Below are the code and all the weights of a small trained network. Each question names an input and a target symbol and asks about switching units off, where a switched-off unit gives its printed mean instead of its output.

import numpy as np


def w(rows, s, z=0):
    codes = np.array(rows[::2]) - 128.0
    scale = np.full(codes.shape[1], s)
    scale[-1] = z or s
    return codes * scale


def norm(h):
    return h / np.sqrt((h * h).mean(-1, keepdims=True) + 1e-5)


def f(y):
    return np.maximum(y, 0)


def softmax(a):
    e = np.exp(a - a.max(-1, keepdims=True))
    return e / e.sum(-1, keepdims=True)


def log_softmax(a):
    a = a - a.max(-1, keepdims=True)
    return a - np.log(np.exp(a).sum(-1, keepdims=True))


def net(x, mask):
    ids = ['ΓΞΠΣΩαδεζη'.index(c) for c in x.split()]
    T = len(ids)
    res = E[ids] + P[:T]
    u = 0
    for l in range(2):
        r = norm(res)
        for j in range(3):
            rows = slice(2 * j, 2 * j + 2)
            q, k, v = (r @ M[l][rows].T for M in (Q, K, V))
            z = softmax(np.where(np.tri(T) > 0, q @ k.T / 2**0.5, -1e9)) @ v
            o = O[l][rows]
            res = res + np.where(mask[u + j], z, o[:, -1]) @ o[:, :-1]
        u += 3
        y = f(norm(res) @ A[l][:, :-1].T + A[l][:, -1])
        res = res + np.where(mask[u : u + 12], y, B[l][:, -1]) @ B[l][:, :-1]
        u += 12
    return log_softmax(norm(res)[-1] @ U[:, :-1].T + U[:, -1])


Q, K, V, O, A, B = {}, {}, {}, {}, {}, {}
E = w([
[116,123,140,195,82,165,168,69,60],'Γ',
[244,114,112,192,193,236,136,67,130],'Ξ',
[135,134,148,207,181,87,93,181,58],'Π',
[152,212,174,88,45,160,183,248,54],'Σ',
[102,66,132,87,86,171,86,111,84],'Ω',
[186,104,146,107,155,144,128,36,103],'α',
[71,30,155,86,106,123,140,118,70],'δ',
[119,153,70,154,209,202,217,102,122],'ε',
[136,20,63,131,138,210,127,165,193],'ζ',
[101,136,80,133,106,196,95,128,79],'η',
],0.014)
P = w([
[2,128,232,156,212,190,55,87,168],'0',
[69,137,177,162,120,161,18,118,149],'1',
[90,103,129,139,129,135,74,88,83],'2',
[119,111,117,137,123,131,86,114,76],'3',
[139,112,102,131,133,134,108,122,75],'4',
[142,111,119,121,115,130,110,135,72],'5',
[147,104,122,122,107,138,118,143,72],'6',
[158,104,117,122,111,126,132,144,71],'7',
[163,106,122,120,106,124,141,147,70],'8',
[164,105,133,119,96,128,144,155,75],'9',
[174,100,142,120,92,131,152,152,83],'10',
[175,101,149,119,84,128,154,163,88],'11',
[182,108,154,113,84,130,157,157,89],'12',
[178,113,163,105,82,129,156,164,87],'13',
],0.0078)
Q[0] = w([
[194,149,72,112,98,90,147,153,105],'L0H1',
[132,113,140,122,157,129,146,136,110],'L0H1',
[254,79,173,103,150,129,245,157,148],'L0H2',
[160,101,162,103,97,233,155,110,113],'L0H2',
[105,146,205,107,155,219,124,195,80],'L0H3',
[165,108,134,77,104,156,169,156,65],'L0H3',
],0.0058)
K[0] = w([
[201,146,206,114,120,177,144,164,148],'L0H1',
[135,133,140,104,82,42,137,103,246],'L0H1',
[131,147,195,108,183,161,118,183,78],'L0H2',
[180,137,122,97,2,170,211,98,188],'L0H2',
[202,167,196,76,132,126,149,145,116],'L0H3',
[108,169,191,60,117,184,168,138,70],'L0H3',
],0.0051)
V[0] = w([
[236,61,125,7,122,90,177,135,91],'L0H1',
[254,149,42,118,9,107,189,123,83],'L0H1',
[167,165,188,148,220,33,41,202,121],'L0H2',
[204,191,172,101,109,92,175,138,172],'L0H2',
[153,78,233,92,121,200,185,102,131],'L0H3',
[76,255,161,43,14,135,173,238,172],'L0H3',
],0.0059)
O[0] = w([
[202,119,144,188,99,72,56,170,131,64],'L0H1',
[159,164,113,154,9,56,153,96,136,61],'L0H1',
[189,64,142,95,83,105,149,140,50,52],'L0H2',
[138,133,3,204,85,31,96,162,118,2],'L0H2',
[169,168,75,146,125,159,94,148,49,191],'L0H3',
[210,117,17,178,141,78,213,195,64,70],'L0H3',
],0.0075,0.006)
A[0] = w([
[95,171,40,191,148,206,129,51,186,193],'L0N1',
[107,203,115,199,199,104,87,134,87,203],'L0N2',
[193,81,102,179,80,154,161,169,24,136],'L0N3',
[163,67,67,181,96,163,140,152,143,115],'L0N4',
[200,102,10,191,87,2,172,143,151,11],'L0N5',
[145,176,132,204,207,68,131,73,55,140],'L0N6',
[40,86,156,134,144,118,186,201,126,140],'L0N7',
[181,139,132,27,139,89,228,44,132,148],'L0N8',
[54,68,70,71,66,56,131,88,147,255],'L0N9',
[178,19,165,129,151,106,45,133,105,147],'L0N10',
[137,82,122,50,131,122,97,88,159,115],'L0N11',
[74,167,171,97,226,77,95,97,192,69],'L0N12',
],0.008,0.0031)
B[0] = w([
[128,133,127,85,99,70,121,127,104,254],'L0N1',
[129,104,156,120,124,171,127,114,162,185],'L0N2',
[104,130,100,125,150,136,153,102,195,252],'L0N3',
[87,90,120,119,126,87,112,128,129,166],'L0N4',
[182,161,252,145,124,146,97,171,47,151],'L0N5',
[102,98,74,119,90,147,108,132,134,174],'L0N6',
[161,165,122,98,129,126,121,117,121,186],'L0N7',
[109,130,111,170,114,156,46,152,147,161],'L0N8',
[145,108,98,179,137,194,78,133,156,142],'L0N9',
[102,183,85,76,89,102,170,111,115,205],'L0N10',
[124,159,138,135,129,85,116,163,102,181],'L0N11',
[132,168,161,217,153,167,144,154,100,201],'L0N12',
],0.012,0.0068)
Q[1] = w([
[100,135,9,16,58,138,135,186,71],'L1H1',
[131,120,52,196,103,90,138,103,176],'L1H1',
[122,166,68,52,83,244,169,69,73],'L1H2',
[118,136,63,99,29,150,118,144,149],'L1H2',
[140,79,252,173,193,117,106,98,103],'L1H3',
[89,113,104,53,94,230,106,107,136],'L1H3',
],0.011)
K[1] = w([
[166,96,149,171,69,84,110,126,168],'L1H1',
[167,151,111,164,172,149,169,171,127],'L1H1',
[187,128,131,171,25,135,136,73,143],'L1H2',
[185,193,118,180,85,88,122,137,128],'L1H2',
[118,184,246,127,226,141,90,163,97],'L1H3',
[199,132,97,208,70,153,173,237,61],'L1H3',
],0.012)
V[1] = w([
[189,199,152,150,144,176,199,44,184],'L1H1',
[143,185,93,181,137,160,98,160,21],'L1H1',
[60,181,145,73,96,105,102,254,155],'L1H2',
[9,41,151,197,72,183,183,135,127],'L1H2',
[167,185,75,179,115,66,178,151,110],'L1H3',
[67,154,186,64,172,84,58,102,88],'L1H3',
],0.0071)
O[1] = w([
[178,121,84,51,136,202,225,139,31,170],'L1H1',
[211,177,132,137,53,159,77,162,142,252],'L1H1',
[91,177,50,142,206,109,156,244,31,188],'L1H2',
[62,122,152,211,53,114,157,121,79,194],'L1H2',
[90,104,254,155,119,177,169,141,110,25],'L1H3',
[176,133,28,185,83,170,187,92,190,181],'L1H3',
],0.0081,0.0041)
A[1] = w([
[172,216,103,78,93,149,189,71,105,176],'L1N1',
[175,5,53,131,109,169,128,142,98,146],'L1N2',
[85,59,151,117,176,71,127,85,154,113],'L1N3',
[144,116,117,148,134,119,135,119,119,92],'L1N4',
[73,111,90,65,94,140,165,102,163,223],'L1N5',
[128,102,173,129,129,116,102,56,196,117],'L1N6',
[147,143,74,108,107,153,94,117,186,72],'L1N7',
[83,87,170,150,199,122,80,141,141,99],'L1N8',
[151,134,42,80,191,145,191,124,182,131],'L1N9',
[158,154,166,142,158,142,97,90,84,154],'L1N10',
[117,106,135,157,139,111,135,176,77,121],'L1N11',
[124,84,119,245,170,200,96,72,177,4],'L1N12',
],0.012,0.0037)
B[1] = w([
[157,79,138,173,109,65,99,153,116,249],'L1N1',
[92,145,123,131,140,225,81,122,160,145],'L1N2',
[143,51,131,170,105,132,104,183,148,137],'L1N3',
[135,121,134,164,147,132,137,171,136,128],'L1N4',
[191,160,64,175,146,136,95,95,156,205],'L1N5',
[151,114,89,142,185,138,185,172,69,143],'L1N6',
[91,138,61,131,153,165,139,135,115,180],'L1N7',
[163,138,115,153,115,30,126,100,157,149],'L1N8',
[132,113,85,170,31,92,65,55,155,188],'L1N9',
[144,132,99,101,99,90,165,141,176,174],'L1N10',
[95,126,73,152,151,161,184,125,108,149],'L1N11',
[66,163,111,74,178,251,53,180,199,165],'L1N12',
],0.011,0.014)
U = w([
[33,61,192,127,3,155,130,126,126,120],'Γ',
[209,16,173,81,143,150,96,143,140,116],'Ξ',
[117,114,151,128,130,106,106,153,155,10],'Π',
[115,149,112,121,193,108,162,223,53,206],'Σ',
[112,117,137,107,97,102,140,156,172,23],'Ω',
[149,208,215,56,73,65,45,158,173,131],'α',
[63,113,113,130,119,228,45,187,230,202],'δ',
[170,150,19,145,16,55,132,132,135,142],'ε',
[57,29,173,193,187,54,67,212,205,148],'ζ',
[110,114,147,124,123,102,115,143,160,3],'η',
],0.0062,0.0027)

Each question gives the input, a string of symbols that net reads in full, and the target symbol t.
The units are the heads (2 rows each of Q, K, V and O) and the neurons (one row each of A and B). Each row of codes is followed by its name. A weight is (code - 128) times the scale printed after its matrix; where a second scale follows, it is the last column's (O, A, B and U).
mask holds one flag per unit, layer by layer, with each layer's heads first. A switched-off unit (its flag False) gives its mean, the last column of its rows in O or B, instead of its output. The means were averaged over made-up inputs and are rounded, as every weight is.
A unit's drop is (log p(t) with every unit on - log p(t) with that unit switched off) / (log p(t) with every unit on - log p(t) with every unit switched off).
The circuit of an input: a set's keep is (log p(t) with only the set's units on - log p(t) with every unit switched off) / (log p(t) with every unit on - log p(t) with every unit switched off). Starting from the 12 units with the biggest drops (on a tie, the unit counted first), units are removed one at a time, each time the one whose removal leaves the highest keep (on an exact tie, the one counted first), for as long as the keep stays at least 0.8.
circuit, biggest first: the units of the circuit, biggest drop first
unit that matters most: the unit with the biggest drop
top k neurons: the k neurons with the biggest drops, biggest first
which heads matter: for each layer, one digit per head in row order, 1 if its drop is at least 0.15 and else 0, layers parted by /
input Π Ξ Σ α Π ζ Ξ Π Γ δ δ, target Γ: top neuron : (L0N10)
input Σ Ω Π Ω, target Σ: which heads matter : 001 / 001
input Π Σ ε ε δ, target Σ: which heads matter : 001 / 001
input Π Π δ Γ, target δ: circuit, biggest first : (L1N12; L0N10)
input Π η Π, target ε: circuit, biggest first : (L0H2; L1H3)
input Ξ Ω Π η Γ ε Σ η Π Π Γ δ Ω, target Γ: which heads matter : 001 / 011
input Ω δ δ Π ζ η δ Ω Ω Π Σ Ξ δ, target Ξ: which heads matter : 001 / 011
input η Ω Ω Γ η η Σ, target Σ: which heads matter : 001 / 001
input Ω η ε Π η δ ε Π α, target δ: which heads matter : 001 / 001
input Π Π Π ζ Σ η ε ε ζ Γ, target Γ: circuit, biggest first : (L1H3; L0H3)
input Π Γ Σ Σ δ α Π Ω Γ η Π Σ δ δ, target Σ: top 2 neurons : (L0N5; L0N3)
input Ξ Σ δ Γ Γ ε Ξ ε, target Ξ: which heads matter : 101 / 011
input ζ α α η Π, target δ: top 2 neurons : (L0N1; L0N12)
input ζ ε Ω Σ Γ ζ α Π, target α: which heads matter : 111 / 011
input Ξ Σ Γ Π ζ Ω δ Σ Σ Ω ε Π, target Σ: unit that matters most : L0N6
input η η Σ ε Ξ Ω ε Γ η Γ Π ζ η Ω, target ζ: which heads matter : 111 / 101
input δ α Ω Σ Γ ε α δ ε, target α: top 2 neurons : (L0N1; L0N3)
input α Ξ α η Σ ε Σ Σ Π Π Ω η, target Σ: which heads matter : 110 / 011
input Ω Σ ζ η η Ω Π α Ω ζ ε ε Ξ, target Ξ: top 2 neurons : (L1N6; L0N1)
input Ξ α ζ Σ δ Ω ζ η, target ζ: unit that matters most : L1H1
input Γ Γ δ Γ Ω ζ Π, target δ: which heads matter : 000 / 001
input ε δ Γ Σ ε Γ δ δ Π η Π η η δ, target Γ: top 2 neurons : (L0N1; L0N3)
input δ Γ Γ η Γ Σ ζ Σ Ω Σ Γ Π, target Γ: which heads matter : 111 / 011
input ε Σ α ζ Π, target ζ: top 4 neurons : (L0N1; L0N12; L0N4; L1N3)
input ε α η ε Π Σ ε η Γ α, target α: top 2 neurons : (L0N8; L1N1)
input Ξ Σ Γ Σ ζ Ω Π Σ Π Ω δ Π, target Σ: top 3 neurons : (L0N6; L0N10; L0N3)
input ε η η α ε Ξ η η Σ η δ ζ η, target ζ: which heads matter : 010 / 101
input ε ζ Ω ε δ Γ Ξ δ Π ζ Σ Ξ Ω, target Ξ: which heads matter : 001 / 011
